After every row comes one of two labels: whether the row has a hidden trait. Each part has its own trait and labels.
(in the rows, 128 means zero)
[118 118  82 153 143 120 138 244 127  77 106 129 144 143 106 155 128 117
 152 141 215 121 133 128 108 123 166 138 137 100 127 112 137  98  79 103
 129  80 133 136 166 143  71 113 128  72 109   1 118 136 180 165 145 129
 132 108 118 143 134 120 163 151 128 151 152 136 181 151 101 119  87  37
 131 136 158 138 118 132 132 143 130 131 107 135 106 111 156  43 141  92
 135 137 122 156 107 137 134 176 189 160 110  50 136 134 130  83] => j444
[129 119 133 145 104  71 139 138 140 137 151 133 138  98 119  99 136 127
 102  90 117 128 119  51 140  83 118 114 125 142 127 111 126 119 159 116
 143 167 153 132 167  93 153 151 140  99 128  74 123 142 122 105 125 132
 147  68 101 159 129 127 171 131 107 146 130 123 128 120 141  92  76  98
 126  65 189 123 113 132 125 135 125 123  89 126 151 133 136 188 139 157
 110 157 120 234  75 144 135 102 112  93 117 127 126 129 107  39] => j444
[134 115  99 141 147 128 175 123 112 126 123 141 170 134 127 128 136 117
  95  81 241 126 135  12 123  30 170 132 122 123 126 103 134 165 127 164
 131 113 119 129 140 142 114 135 133 112 131  57 124 139 110 134 131 130
 127 177  48 137 165 120 143 132 119 103 157 133 114 148 122 100 115  45
 124 138 105 175 152 148 124 147 128 120 119 123 160 145 116  85 128 138
 130 123 116 116 120 132 124 121  47  97 116 255 135 126 171  40] => j712
[127 130  80 154 130 119 128 180 104  93 118 126 152 137  97 139 135 126
 107  70 219 122 137 130  95  96 148 140 136  81 124 133 124 146 119  99
 121 118 128 168 107 116  96 130 137 136 118  24 124 125 141 128 125 134
 121 136 136 117 125 127 157 124 133 105 135 140 138 129 101 176 129 105
 132 102 142 160 150 147 120 129 126 146 133 124 132 118 125 102 126  75
 114 149 125  88 123 133 125 121 137 154 131  49 137 136 125 172] => j444
[132 125 142 134 129 126 127 123 142 142 145 134 100 155 148 111 129 111
 136 198  87 127 127 107 144 168 130 148 115 177 128 123  92 127 160 144
 121 124 130  86 122 120 161 119 135 127 128 185 132 160 116 117 127 119
 117 166 106 159 134 129 120  92 103 143 160 129 125 139 164 122 123 132
 130 130  74 123  92 128 131 145 111 127 116 131 145 172 121 160 125 137
 132 111 127 179  85 130 132 106 133 136 129 247 121 141 130  60] => j444
[122 127  66 141 151 221 111 137 142 127  90 131  85 197 142 130 136 125
 176 144 115 122 135 170 107 150 132 133 131 148 135 146 110 103  84 124
 101 102 110 107 138 119  90 113 125 141 116 111 126 164 119 130 123 120
 129 182 168 130 137 123 132 139 105 143 156 146 153 145 107 153 116 122
 136 187  94 138 116 108 150 127 110 126 114 125 112 115 125 139 133 112
 159 103 132  66 122 141 120 178 185 173 138 224 131 140 147  87] => j444
[121 126 111 145 109  74 135 153 113 139 112 137 126 126 134 132 153 117
 114 163   1 127 120 118 121  38 119 131 151  66 116 173 139  97 104 118
 144  92 138 129 126 124  74 131 110 148 142  83 125 120  99  82 138 131
 122  85 205  78 126 122 184 128 121 113 164 124 129 163 121 174 110 146
 128 151 157 113 108 127 145  82 120 148 123 121 127 108 115  96 121 138
 139 146 119  91 155 132 119 127  85 159 120 142 154 142 119 162] => j444
[120 121 151 158 106  79 141  82 124 103 108 129 127 134 132 118 137 108
  95 192 105 144 126 104 153 118 116  82 123 114 124 104 127 188 126  98
 134  88 131 126 102 102 120 130 131 255 134 189 126  96  77 101 149 130
 130 110  57  68 140 141 143 119 152 124 128 132 130 150 115 210 112 136
 124 160 129 132 119 139 110 124 130 128 115 119  76 121 132  58  89 122
 145 121 119  96 188 129 129 155  86 145 145 100 125 135 139 118] => j444
[132 131 122 137 143 148 132 137 113 128 143 139 136 133 127 123 146 109
 121 210 140 126 132 125 146  58 168 130 128 115 115  96 105 118 170 145
 131 123 139 118 115 151 185 128 120 109 133  95 128 131  96  80  93 128
 111 104  65 116 175 128 146 126  89 122 178 114 133 121 155  97  94 130
 130 132 127 112 103 135 120 123 114 128 118 125 147 186  98 160 128 151
 150 128 123 134 113 119 120  80  38 136 125 248 141 122 127  64] => j712
[123 148 115 103 154 115 130 146 106 113 127 123 101 129 128 143 134 119
 135 139 255 119 137 144 108 180 199 167 134  91 132  84 110 100 146 123
 116 114 125 124 106 161 149 129 125 132 117  96 136 102 150 123  94 125
 113 134  72 136 146 134 120 127 109 139 188 122 171 117 123 157 136 126
 141 132 127 105 136 119 127 133 131 133 117 123 120 119 131 123 147  84
 137 104 125 154 130 109 121 110 145 148 127  71 132 117  98 115] => j444
[128 102  94 147 135 103 133 104 142 125 128 133 139 136 145 112 145 145
 114  57   1 125 121  84 142  33 106 122 147 169 116 142 128 141  98  79
 135 182 123 123 149 104 126 136 144 140 129  55 125 119 107 126 124 136
 142 127 170 148 116 120 169 134 131 116 159 126 128 172 110  92  77 100
 119 131 149 158 107 148 127 123 108 118  68 115 126 105 112 157 117 146
 134 155 113 128  94 120 125 120  99  86 121 182 128 147 155  40] => j444
[136 125 180 112 157  62 125 129 121 149 127 140 146 102 106 117 132  86
 107 214 221 121 130 115 140 111 133 113 121 104 127 115 124  53 166 145
 140 130 166 109 130  88 161 134 123 140 123 125 125 177 125 121 142 120
 118  93  46 123 145 126 150 107  88 113 131 117 153 139 184 173  97 163
 132  73 137 117  91 128 117 138 135 134 168 125 127 148 135 255 114 144
 127 163 123 190  98 158 132 122 110 171 105 202 129 144 122 114] => j712
[124 120 164 152 110 161 118 116 114  67 147 141 165 109 131 125 134 157
 106 175   1 135 130  95 131   4 105  92 131 101 119 158 138 116 109  92
 152  95 143 107 114 107 132 117 115 120 138  77 122 128  82  68 155 136
 118  82 140 105 137 123 217 156 136 136 101 129 118 122 128 151 126 114
 122 135 156 131  65 158 125 106 127 140 159 126 155 116 122 154 101 145
 152 167 120 155 125 142 117  73 115 128 143 138 143 143 122 149] => j712
[121 130 137 101 140  21 104 173 137 174 125 129 106 130 123 129 135 108
 115 147 179 114 118 163 101  94 158 162 162 111 127 144 117  38 127 114
 131 138 135 155 173 113 107 150 134  88 135 105 131 119 124 116 102 128
 149 144 136 142 112 121 116 129  99 127 160 121 146 163 112 133 105 134
 137 138 155 112 146 101 139 109 126 133 131 127 124 104 131 159 149 148
 116 126 123  52 120 141 133 142 102 144 104 134 134 130 100 176] => j444
[120 115 102 183 134 148 118  92 127  99  91 128 115 167 128 140 129 129
 146 176  11 135 130 110 154 101 140 116 137 135 128 130 122 120 125 100
 132 111 131 120 114 157 119 111 118 219 119 124 126 117  99 113 126 128
 122 106 100  82 148 133 137 112 136 122 173 134 144 142 128 141 107 122
 128 198 133 128  97 132 131 130 117 137 123 132  75 143 125 139  91 128
 148 130 124 109 125 110 126 181 144 139 149 158 131 140 166  57] => j444
[125 134  78 143  88 111 137  55 131 127 126 121  65 140 143  98 156 103
 111 120 107 126 123 111 118 156 139 144 136 158 123 116 113 179 131 130
 135 160 126 163 133 118 158 165 156 230 124 112 137  99 108 109 127 132
 144 145  58 137 114 137 127 109 110 129 185 116  92 135 123 120 113 142
 134 116 163 136 157 126 117 131 127 110  30 136  97 112 132 142 140 112
 112 114 120 105 107 111 132 114  88  86 137 155 116 122 119  55] => j444
[120 143 115 127 148  91 130  74 121  73 142 133 140 106 127 113 134 133
  93 129 192 127 126  76 103  44 168 135 143  81 123  94 124 105 146 140
 146 121 134 170 116 170 160 135 134  99 134 107 128 106  41  66  95 138
 141 139  66 139 152 131 183 147  99 121 148 110 165 141  89  94 130  89
 130  68 167 124 118 148 107 111 130 144 133 129 181 122 112 155 138 143
 133 129 123 154 144 132 125  82  44 101 135 153 131 105 127 133] => j444
[127 133 114 137 125  71 141 135 117 132 118 127 129 138 105 108 135  93
  90 137 215 134 124 126 118 149 110 104 130  94 133 127 155 159 126 147
 152 134 140 160 117 107 109 152 139 218 133 162 127 124  50  88 123 132
 146 123  58  97 120 141 136 118 134  99 102 125 125 112 103 197 157 155
 132  75 139 148 164 131 113 121 151 140 126 119 121  79 123  90 116 126
 103 129 121  40 122 141 124 163 129 153 121 130 124 127 128 230] => j444
[119 109 164 167 137  98 142 107 125 100 106 133 127 165 144 136 134 117
 118 184  89 141 123  76 170 114 145  83 135 124 127 115 120 131  69 117
 161 118 124 112 123 156 123 133 122 253 131 183 125 102  63 114 131 128
 144 111 114  83 130 136 114 123 148 118 147 140 150 144 128 153 125 123
 124 197 126 130 121 133 121 137 115 129 127 118 103 155 128  92  83 153
 142 121 121  99 124 120 140 189  94 136 147 142 118 142 163 106] => j712
[124 110 169 159 105 123 122 131 131  75 116 130 129 140 112 134 127 147
 139 115  36 125 128 131 131 157 136 111 135 142 140 152 125  75  70  72
 138 111 139 111 134  74 102 118 132 131 111  75 127 141 186 130 127 129
 132 138 151 141 100 124 168 124 138 137 132 151 142 148 136 181  92 119
 124 156 163 140  76 128 130 150 126 121 124 129 128 107 146 242 105 102
 131 155 117 104 127 130 128 121 119 165 133  33 117 166 130  69] => j444
[132 117 110 137 155  77 145 114 120 152 148 131 127 140 137 125 134 111
 113 183 216 129 134  61 149  41 152 139 129 108 118 113 121  93 158 158
 126 130 131 101 133 160 100 106 119  97 136 117 123 147  51 120 123 127
 118 125  84 120 175 127 136 116 105 102 164 139 144 159 138 113 102  86
 126 180  77 129 118 135 127 118 127 138 154 123 154 120 107  29 118 167
 150 137 114 190 137 133 124 128  31 140 111 255 147 132 149 105] => j712
[122 132 153  92  95 211 132 150 104  93 105 136 116 163 128 100 132 118
 105 255 164 139 126 166 110 187 136 112 138 110 122 121 120 120 125 170
 161  40 137  95  86  86 139 131 138 252 137 215 132 130  74  55 120 130
 128 154 108 106 123 140 178 138 122 161  98 136 136 131 115 226 141 119
 128 126 109 134 118 126 108 131 125 109 156 122 145 103 138 114 125 111
 162 113 137  74 141 159 132 127 106 147 164 130 125 142  87 162] => j444
[130 127 172 133 148 163 101  73 114 176 101 127  95 133 149 147 144  83
 140 234  79 120 129  91 126 162 131 115 134 126 127 118 111 127 110 132
 129 108 128 120 108 124 174 130 124 208 126 131 136 124 212 123 106 121
 127 134  99  83 142 131  69 113 122  99 191 116 128 144 161 176 123 210
 131 164 129 123 116 104 128 141 123 129 112 134  96 149 123 255 108 108
 130 128 129 123 128 126 129 131 150 152 126 143 120 142 157  83] => j712
[133 128  62 163  97 185 123  80  89 159 102 141 103 142 124 104 167  65
  99 255 160 130 131  51 120 124 148 131 106  81 120 110 118 182 137 155
 135  60 150 108 118  71 119 133 136 255 128  68 126 154 114  68 131 131
 109 116  24  65 130 127 176 107 101 106 164 139 122 168 155 198  90 133
 127 169 126 137 131 120 115 119 133 125  79 114 113  99 138  10 126 102
 168 145 113 125 128 138 124 152  21 164 114 216 140 148 130   1] => j712
[125 126 140 127 121  88 133 171 126 127 122 134 136 138 120 111 120 101
 117 233 157 126 133 120 131 107 136 154 123 107 133  87 120  41 179 114
 123 100 132 130 107 106 110 117 121  84 118 134 124 125 119  74 149 120
 105 138 128 134 129 126 182  87 103 134 160 127 162 130 175 189 108 117
 135 144 130 114  72 125 127 116 129 140 158 122 155 149 121 111 125 130
 147 155 109 191 121 140 125  75 105 142 102 201 147 139 104 156] => j712
[130 114 139 134 165  77 132 207 129 165 144 132 124 162 126 136 125  97
 139 145 200 120 125 108 145 166 157 136 136 124 136 111 129  27 137 127
 133 132 133  94 141 138  90 133 124 101 117 143 127 161 116 117 129 116
 120 148  80 127 145 127 100  86 101 105 155 147 161 170 163 169 104 127
 132 188  70 121 101 106 140 142 127 129 153 123 146 152 135 150 111 137
 135 132 112 131 111 140 131 126 135 190  94 225 129 153 144  90] => j712
[123 129 149 131 160 101 117 155 125 117 107 124 121 124 124 150 140 120
 132 126 143 115 134 119 115 110 132 124 164  94 136 140 114  57 117 120
 140 143 128 164 116 161 143 136 124 126 122 117 130  97 121 104 125 130
 127 126  96 112 127 131 102 122 108 124 136 121 155 127 110 154 133 180
 130 127 165 125 133 120 130 134 137 137 145 132 158 134 128 164 113 115
 108 126 122  26 140 122 123 112 176 142 134 102 116 135 133 137] => j444
[120 120 142 145 136   1 138 145 130 167 122 123 116 120 128 122 137  97
 106 104 202 116 119 118 130 171 192 146 170 102 130  85 114  63 128  89
 140 158 128 177 159 138  95 152 141 163 127 101 134 130 132 143  86 130
 152 147  81 134 122 128  74 108 111 103 233 130 121 156 113 152 112  93
 131 148 134 127 114 110 126 127 136 127  87 119 124 128 137 210 125 133
 100 131 111  86 116  99 141 139 100 136  99  95 125 129 117 110] => j444
[123 133 145 120 171 182 147  76 124 136 110 134 112 163 151 124 120 107
 137 170 223 126 123 106 123 112 161 152 109 124 124  87 129 176 125 172
 132  46 103 110 116 115 138 113 133 167 130 178 127 144 165 156 122 129
 111 240 112 124 154 126  97 132 115 150 154 136 130 159 119 135 108  71
 133 172  66 151 121 122 133 142 111 114 132 133 114 160 125  22 126 112
 172  67 134 123 136 126 131 101 136 151 122 192 139 129 152  76] => j444
[124 126 124 137 106  89 117  59 126 163 120 126  87 163 159 105 132 112
 122 202   6 134 127 116 145 165 114 135 150 153 119 112 100 108 122 128
 144 183 123 132 128 154 117 139 133 210 139 123 136  94  25  99  89 128
 146 151 120 127 123 137 139 102 126 114 172 113 124 148 117 140 149 125
 130 185 108 111 120 113 128 109 114 118 127 122 114 131 125 114 116 124
 133 117 127  63 148 113 126 152  74 112 129 212 120 133 122 167] => j444
[136 130 101 150  91  48 163 227 123 138 152 129 124 132 102 111 126 129
  93  86 194 131 134 133 140 165 108 120 137 119 124 125 138  84 161 102
 140 186 138 127 135  94  67 127 143 152 130 125 127 122  57 125 149 128
 145 104  90 144 111 134 128 121 146  87 132 152 128 147 134 170 137 124
 122 146  98 141 148 136 125 133 146 128 143 105 150 103 134 111 121 137
  90 137 110 105 125 140 124 144 118 134  99 128 119 143 127 123] => j444
[126 120 188 145 125 173 103  69 109 110  84 136 101 144 129 136 136 121
 119 237  19 126 123  61 155 114 148  82 127 127 124 147 106 149  62 145
 159  90 131  99 115 117 184 129 126 245 135 153 133 121 160  99 127 128
 129 104  57 127 150 130 113 151 116 125 150 127 118 152 119 169 108 169
 130 140 164 133  94 119 122 148 106 109 123 131 102 148 125 253  98 128
 165 132 131  95 123 133 126 155 144 136 161 184 114 152 153  22] => j712
[134 131 134 112 137 119 135 132 124 173 154 134 128 110 125 131 127 126
 126 133 144 118 129 117 125 130 161 157 129 129 128 112 124 101 130 139
 114 126 129 121 132 144 134 128 130  54 129 109 133 127 142 143  94 129
 115 176 163 158 139 128 136 129 105 119 171 122 101 152 148  87 120 105
 127 157  92 126 135 128 140 118 114 117 129 119 159 126 100 107 133 147
 130 120 125 178  88 113 124  64  78  97 110 201 141 121 125 116] => j444
[134 121  96 137 117 194 132 158 126 164 107 132 119 174 124 125 123 108
 138 127 155 129 133 141 131 159  90 135  99 154 130 141 143 176 128 160
 113  93 118 127 130  90  87 117 139 177 124 164 123 125 128 167 169 123
 117 128 152 120 129 125 131 124 142 123 103 155  98 171 135 170 126 104
 121 168  69 164 138 119 141 145 124 112 128 127  88  91 146  11 127 106
 149 114 126 100 123 138 131 167 149 161 123 174 127 142 161  71] => j444
